Below is a small trained network, with its code and all its weights. Each question gives an input and a target symbol and asks what happens when units are switched off, that is, made to give their printed mean instead of their output.

import numpy as np


def w(rows, s, z=0):
    codes = np.array(rows[::2]) - 128.0
    scale = np.full(codes.shape[1], s)
    scale[-1] = z or s
    return codes * scale


def f(y):
    return np.maximum(y, 0)


def softmax(a):
    e = np.exp(a - a.max(-1, keepdims=True))
    return e / e.sum(-1, keepdims=True)


def log_softmax(a):
    a = a - a.max(-1, keepdims=True)
    return a - np.log(np.exp(a).sum(-1, keepdims=True))


def net(x, mask):
    ids = ['αγδεθλσψ'.index(c) for c in x.split()]
    T = len(ids)
    res = E[ids] + P[:T]
    r = res
    for j in range(3):
        rows = slice(3 * j, 3 * j + 3)
        q, k, v = (r @ M[0][rows].T for M in (Q, K, V))
        z = softmax(np.where(np.tri(T) > 0, q @ k.T / 3**0.5, -1e9)) @ v
        o = O[0][rows]
        res = res + np.where(mask[j], z, o[:, -1]) @ o[:, :-1]
    y = f(res @ A[0][:, :-1].T + A[0][:, -1])
    res = res + np.where(mask[3:19], y, B[0][:, -1]) @ B[0][:, :-1]
    return log_softmax(res[-1] @ U[:, :-1].T + U[:, -1])


Q, K, V, O, A, B = {}, {}, {}, {}, {}, {}
E = w([
[166,248,85,46,247],'α',
[171,152,196,106,196],'γ',
[110,244,80,239,157],'δ',
[114,129,121,75,130],'ε',
[91,127,226,144,192],'θ',
[240,132,133,146,206],'λ',
[45,78,134,189,158],'σ',
[116,164,98,120,123],'ψ',
],0.017)
P = w([
[57,84,187,106,26],'0',
[70,100,117,2,147],'1',
[218,148,176,174,116],'2',
[26,98,71,50,168],'3',
[224,174,151,178,143],'4',
[74,111,70,60,207],'5',
[169,196,136,207,137],'6',
[26,134,53,66,204],'7',
],0.0091)
Q[0] = w([
[169,160,149,129,106],'head 1',
[140,121,137,110,62],'head 1',
[144,101,126,128,128],'head 1',
[146,153,124,88,181],'head 2',
[107,104,146,109,148],'head 2',
[101,136,197,70,175],'head 2',
[88,131,67,85,253],'head 3',
[154,176,144,173,152],'head 3',
[56,175,116,150,196],'head 3',
],0.013)
K[0] = w([
[166,134,140,96,58],'head 1',
[162,137,156,125,134],'head 1',
[150,102,108,173,74],'head 1',
[66,165,134,98,167],'head 2',
[94,112,89,123,133],'head 2',
[117,181,151,161,136],'head 2',
[129,248,73,156,236],'head 3',
[111,124,109,93,86],'head 3',
[63,151,117,154,173],'head 3',
],0.012)
V[0] = w([
[156,97,129,76,114],'head 1',
[93,249,180,105,87],'head 1',
[115,122,160,124,166],'head 1',
[69,141,145,202,18],'head 2',
[1,135,145,58,128],'head 2',
[148,53,192,56,88],'head 2',
[65,95,81,223,112],'head 3',
[142,15,149,83,164],'head 3',
[155,57,195,159,255],'head 3',
],0.0088)
O[0] = w([
[111,118,42,103,98,70],'head 1',
[168,126,132,245,208,186],'head 1',
[85,93,152,125,69,194],'head 1',
[180,147,95,153,130,81],'head 2',
[77,201,89,217,131,254],'head 2',
[98,180,85,88,96,51],'head 2',
[213,2,111,106,7,141],'head 3',
[78,165,122,89,106,8],'head 3',
[110,221,173,69,42,171],'head 3',
],0.0075,0.0054)
A[0] = w([
[142,143,108,155,98,2],'neuron 1',
[102,64,114,146,119,145],'neuron 2',
[105,85,174,164,116,166],'neuron 3',
[85,112,100,142,203,117],'neuron 4',
[162,199,200,99,102,151],'neuron 5',
[169,118,116,87,176,187],'neuron 6',
[114,78,176,69,118,227],'neuron 7',
[82,48,167,201,59,154],'neuron 8',
[161,164,8,68,133,164],'neuron 9',
[158,74,120,165,166,227],'neuron 10',
[149,136,72,139,161,239],'neuron 11',
[85,128,50,80,112,40],'neuron 12',
[107,139,50,188,101,159],'neuron 13',
[130,92,146,81,160,62],'neuron 14',
[175,79,121,136,80,82],'neuron 15',
[178,132,127,169,103,125],'neuron 16',
],0.013,0.0039)
B[0] = w([
[147,141,127,95,112,140],'neuron 1',
[133,105,158,123,168,177],'neuron 2',
[149,152,63,145,109,202],'neuron 3',
[226,120,208,120,111,228],'neuron 4',
[111,108,67,135,95,208],'neuron 5',
[90,116,62,141,71,167],'neuron 6',
[114,102,88,95,124,162],'neuron 7',
[139,163,105,108,112,226],'neuron 8',
[146,91,114,255,82,144],'neuron 9',
[70,119,117,104,162,249],'neuron 10',
[74,63,155,134,77,196],'neuron 11',
[212,151,140,93,61,142],'neuron 12',
[130,77,158,99,158,193],'neuron 13',
[97,117,166,162,69,146],'neuron 14',
[163,188,186,168,139,164],'neuron 15',
[165,168,85,79,165,186],'neuron 16',
],0.0088,0.013)
U = w([
[169,136,215,102,153,100],'α',
[162,187,55,42,253,121],'γ',
[83,28,121,146,188,219],'δ',
[229,129,122,134,83,121],'ε',
[43,139,111,119,198,86],'θ',
[106,148,75,228,128,56],'λ',
[159,118,112,42,145,209],'σ',
[154,79,173,220,75,1],'ψ',
],0.0076,0.0029)

Each question gives the input, a string of symbols that net reads in full, and the target symbol t.
The units are the heads (3 rows each of Q, K, V and O) and the neurons (one row each of A and B). Each row of codes is followed by its name. A weight is (code - 128) times the scale printed after its matrix; where a second scale follows, it is the last column's (O, A, B and U).
mask holds one flag per unit, heads first, then neurons. A switched-off unit (its flag False) gives its mean, the last column of its rows in O or B, instead of its output. The means were averaged over made-up inputs and are rounded, as every weight is.
A unit's drop is (log p(t) with every unit on - log p(t) with that unit switched off) / (log p(t) with every unit on - log p(t) with every unit switched off).
The circuit of an input: a set's keep is (log p(t) with only the set's units on - log p(t) with every unit switched off) / (log p(t) with every unit on - log p(t) with every unit switched off). Starting from the 12 units with the biggest drops (on a tie, the unit counted first), units are removed one at a time, each time the one whose removal leaves the highest keep (on an exact tie, the one counted first), for as long as the keep stays at least 0.8.
units of the circuit, in order: the units of the circuit, biggest drop first
most important unit: the unit with the biggest drop
top k neurons: the k neurons with the biggest drops, biggest first
heads that matter: for each layer, one digit per head in row order, 1 if its drop is at least 0.15 and else 0, layers parted by /
input θ θ δ ψ, target δ: units of the circuit, in order => (head 3; neuron 10; neuron 2)
input θ θ δ λ, target δ: units of the circuit, in order => (neuron 10; head 3)
input σ σ ε θ λ ε α, target λ: units of the circuit, in order => (neuron 9)
input ψ σ α σ γ γ δ, target ε: heads that matter => 001
input ε ε θ θ γ θ, target θ: units of the circuit, in order => (head 3; head 2)
input λ γ γ θ θ, target θ: units of the circuit, in order => (head 3; neuron 4)
input θ θ α λ θ λ, target α: heads that matter => 001
input λ γ θ λ θ ψ, target ε: units of the circuit, in order => (neuron 12; neuron 10; head 1)
input α ψ σ θ θ ε σ λ, target α: heads that matter => 011
input α σ λ α ε ε γ γ, target α: units of the circuit, in order => (neuron 4; head 3; head 2)
input σ σ ε ψ, target ψ: heads that matter => 010
input θ θ ψ γ ε, target λ: heads that matter => 011
input δ γ γ, target γ: heads that matter => 010
input θ γ ε θ ψ θ γ, target λ: top 2 neurons => (neuron 5; neuron 4)
input ψ θ θ δ ε λ σ, target γ: heads that matter => 001
input λ θ δ δ δ γ, target δ: heads that matter => 000
input λ δ γ α, target α: heads that matter => 011
input θ ψ θ, target λ: most important unit => neuron 4
input ψ ψ ε ψ, target ψ: top 3 neurons => (neuron 9; neuron 4; neuron 12)
input λ λ γ, target σ: units of the circuit, in order => (head 2; neuron 7)
input λ λ λ, target σ: most important unit => head 2
input θ λ θ θ γ λ θ, target λ: top 2 neurons => (neuron 5; neuron 4)
input ε λ θ σ, target σ: heads that matter => 101
input δ δ α γ ψ ε, target α: top 2 neurons => (neuron 4; neuron 5)
input θ γ α ε γ θ, target α: top 2 neurons => (neuron 4; neuron 10)
input α θ θ θ θ θ ε, target θ: top 2 neurons => (neuron 4; neuron 3)
